a =
[[  5  -1  -3 -25 -22   1   0  10  11 -25 -11   1  -5   5]
 [  5  -6 -18  -6  -3   5   9  -4  10   0   3  -2  -1  26]
 [  2   3  -6 -11 -13  -1   0   6   6  -5  -5  -6  -4   3]
 [  5 -13 -15  -7  -1   7  10  -6  10  -8   3   6   1  30]
 [  4  -3  -2 -20 -16   1  -1   7   7 -19  -8   0  -4   4]
 [  7  10 -14 -21 -25  -2   3  15  15  -5  -7 -13  -6   9]
 [  4 -14  -2 -18  -8   5   4  -1   9 -26  -6  10  -1  15]
 [  6  -2  -3 -29 -26   1   1  13  14 -28 -13   0  -5   6]
 [  3   3  -7 -13 -14  -2   0   7   6  -5  -5  -7  -4   3]]
Indices start at 0.
Report the entry just right of -29.
A: -26
Report the top entry of the column that holds the smallest entry.
A: -25
Report the entry directly below the largest entry.
A: 4
Report the entry in the top-left corner.
A: 5
Report the entry in the bottom-right corner.
A: 3
Report the largest entry.
A: 30
Report the entry directly below the smallest entry.
A: -13
Report the entry in row 1 and column 0.
A: 5
The top-right entry is 5
Report the entry at row 2, column 0.
A: 2
The entry directly above the smallest entry is -18
Report the entry in row 1 and column 1.
A: -6
The entry at row 0, column 1: -1
The entry at row 0, column 2 -> -3
Report the entry at row 1, column 2.
A: -18
Report the bottom-left entry.
A: 3
Report the entry in row 2 and column 1.
A: 3
Report the entry just right of -22.
A: 1
The entry directly below -19: -5
Report the entry just left of the largest entry.
A: 1

Questions about the array below. Counting starts at 0.
1) Read off the bottom entry of the column that holds the smallest entry.
2) Read off the entry in row 1 and column 0.
3) Read off the entry just left of the largest entry.
4) Read off the bottom-left entry.
5) Read off the top-right entry.
6) Read off the entry at row 0, column 1.
7) Read off the entry at row 1, column 2.
8) Read off the top-left entry.
[[  3   0 -20   3   2]
 [ -9  10 -13   8  37]
 [  7  10 -10  54 -18]
 [-18  30   0   2  11]
 [-10 -38 -11  26   3]
 [ -6 -40 -20 -16 -31]
 [-32  27 -21 -27  -8]
 [ 18   2 -10 -22 -43]
 [-11 -23 -22  -7 -49]
 [  1 -38  -9  -7 -18]]
1) -18
2) -9
3) -10
4) 1
5) 2
6) 0
7) -13
8) 3

X = [ 12 -70 -47 -39   8  -6   6 -25  42 -26  45  43 -18]
Give the entry just left of the smallest entry.
12
Give the largest entry.
45
Give the entry just left of -18.
43
